Here is a tiny trained network, its code and every weight. The questions are about switching its units off for an input and a target symbol, where a switched-off unit gives its printed mean instead of its output.

import numpy as np


def w(rows, s, z=0):
    codes = np.array(rows[::2]) - 128.0
    scale = np.full(codes.shape[1], s)
    scale[-1] = z or s
    return codes * scale


def f(y):
    return y / 2 * (1 + np.tanh(0.7978845608 * (y + 0.044715 * y**3)))


def softmax(a):
    e = np.exp(a - a.max(-1, keepdims=True))
    return e / e.sum(-1, keepdims=True)


def log_softmax(a):
    a = a - a.max(-1, keepdims=True)
    return a - np.log(np.exp(a).sum(-1, keepdims=True))


def net(x, mask):
    ids = ['ΓΘΛΣΦδεζημτψω'.index(c) for c in x.split()]
    T = len(ids)
    res = E[ids] + P[:T]
    u = 0
    for l in range(2):
        q, k, v = (res @ M[l].T for M in (Q, K, V))
        z = softmax(np.where(np.tri(T) > 0, q @ k.T / 2**0.5, -1e9)) @ v
        res = res + np.where(mask[u], z, O[l][:, -1]) @ O[l][:, :-1]
        u += 1
        y = f(res @ A[l][:, :-1].T + A[l][:, -1])
        res = res + np.where(mask[u : u + 4], y, B[l][:, -1]) @ B[l][:, :-1]
        u += 4
    return log_softmax(res[-1] @ U[:, :-1].T + U[:, -1])


Q, K, V, O, A, B = {}, {}, {}, {}, {}, {}
E = w([
[156,176,43,149],'Γ',
[174,140,107,129],'Θ',
[140,177,87,92],'Λ',
[94,213,152,165],'Σ',
[105,64,55,83],'Φ',
[112,148,58,114],'δ',
[192,206,71,30],'ε',
[144,119,115,135],'ζ',
[178,63,217,87],'η',
[158,99,141,127],'μ',
[189,215,120,133],'τ',
[61,124,184,53],'ψ',
[192,251,166,66],'ω',
],0.011)
P = w([
[169,121,90,137],'0',
[141,114,20,14],'1',
[152,149,38,1],'2',
[145,161,71,5],'3',
[141,180,102,14],'4',
[134,180,125,17],'5',
[148,182,120,5],'6',
[176,196,125,21],'7',
],0.0044)
Q[0] = w([
[192,144,62,9],'0.h0',
[74,97,137,123],'0.h0',
],0.011)
K[0] = w([
[99,147,248,108],'0.h0',
[140,156,104,113],'0.h0',
],0.014)
V[0] = w([
[92,67,213,44],'0.h0',
[10,155,92,125],'0.h0',
],0.011)
O[0] = w([
[1,144,230,14,253],'0.h0',
[6,233,36,244,129],'0.h0',
],0.0076,0.0034)
A[0] = w([
[178,89,73,89,135],'0.n0',
[1,60,209,148,178],'0.n1',
[198,122,150,250,169],'0.n2',
[114,65,53,146,251],'0.n3',
],0.0066,0.0018)
B[0] = w([
[221,107,76,73,199],'0.n0',
[123,254,57,100,255],'0.n1',
[240,148,208,229,148],'0.n2',
[137,103,14,139,190],'0.n3',
],0.0049,0.0037)
Q[1] = w([
[75,24,201,254],'1.h0',
[126,124,34,128],'1.h0',
],0.0066)
K[1] = w([
[1,86,78,38],'1.h0',
[147,150,191,99],'1.h0',
],0.007)
V[1] = w([
[148,196,246,168],'1.h0',
[74,254,125,43],'1.h0',
],0.0074)
O[1] = w([
[254,192,196,143,3],'1.h0',
[143,165,52,38,29],'1.h0',
],0.0081,0.0035)
A[1] = w([
[215,3,166,163,192],'1.n0',
[146,181,151,113,76],'1.n1',
[151,173,14,219,253],'1.n2',
[181,185,219,146,206],'1.n3',
],0.0054,0.0038)
B[1] = w([
[230,61,145,213,207],'1.n0',
[137,133,83,107,129],'1.n1',
[11,245,49,255,253],'1.n2',
[147,227,191,79,169],'1.n3',
],0.0049,0.0047)
U = w([
[184,217,136,177,18],'Γ',
[182,130,195,159,137],'Θ',
[107,1,64,127,89],'Λ',
[133,191,82,187,22],'Σ',
[69,93,75,157,111],'Φ',
[110,181,121,163,157],'δ',
[170,186,48,78,8],'ε',
[76,64,199,214,202],'ζ',
[145,33,208,22,91],'η',
[137,62,159,144,129],'μ',
[226,165,115,115,200],'τ',
[24,180,133,93,254],'ψ',
[213,162,162,59,65],'ω',
],0.0061,0.0043)

Each question gives the input, a string of symbols that net reads in full, and the target symbol t.
The units are the heads (2 rows each of Q, K, V and O) and the neurons (one row each of A and B). Each row of codes is followed by its name. A weight is (code - 128) times the scale printed after its matrix; where a second scale follows, it is the last column's (O, A, B and U).
mask holds one flag per unit, layer by layer, with each layer's heads first. A switched-off unit (its flag False) gives its mean, the last column of its rows in O or B, instead of its output. The means were averaged over made-up inputs and are rounded, as every weight is.
A unit's drop is (log p(t) with every unit on - log p(t) with that unit switched off) / (log p(t) with every unit on - log p(t) with every unit switched off).
The circuit of an input: a set's keep is (log p(t) with only the set's units on - log p(t) with every unit switched off) / (log p(t) with every unit on - log p(t) with every unit switched off). Starting from all 10 units, units are removed one at a time, each time the one whose removal leaves the highest keep (on an exact tie, the one counted first), for as long as the keep stays at least 0.8.
circuit, biggest first: the units of the circuit, biggest drop first
unit that matters most: the unit with the biggest drop
k most important neurons: the k neurons with the biggest drops, biggest first
k most important neurons of layer l: the k neurons of layer l with the biggest drops, biggest first
drop of u: that unit's drop, to one decimal
input Φ Φ η τ, target η: circuit, biggest first : (0.h0; 1.n2)
input Γ ζ Φ ζ, target ζ: circuit, biggest first : (0.h0; 1.h0; 0.n2; 0.n1)
input Φ Φ ψ Θ, target ψ: circuit, biggest first : (0.h0; 1.h0)
input η Γ ω, target ω: circuit, biggest first : (1.h0; 0.h0)
input Φ Σ Φ Φ η, target η: circuit, biggest first : (1.n2; 0.h0)
input Γ Φ ζ Φ η η Λ, target η: circuit, biggest first : (0.h0)
input ε Φ Φ η ω, target η: circuit, biggest first : (0.h0; 1.n2)
input Γ ψ ω η, target ζ: circuit, biggest first : (0.h0; 1.h0; 0.n2)
input η Φ Φ Γ, target η: 2 most important neurons : (1.n2; 0.n1)
input ε Γ Γ Φ, target Λ: 3 most important neurons of layer 0 : (0.n1; 0.n0; 0.n3)
input ζ Γ Φ τ Φ δ η, target η: drop of 0.h0 : 0.5
input ε Γ Φ, target Λ: drop of 1.n1 : 0.0
input Φ ψ δ, target ψ: drop of 1.h0 : 0.1
input μ Φ Φ δ η Γ Φ, target η: drop of 1.n2 : 0.2
input η η Φ η ζ Γ ε, target ω: unit that matters most : 1.h0
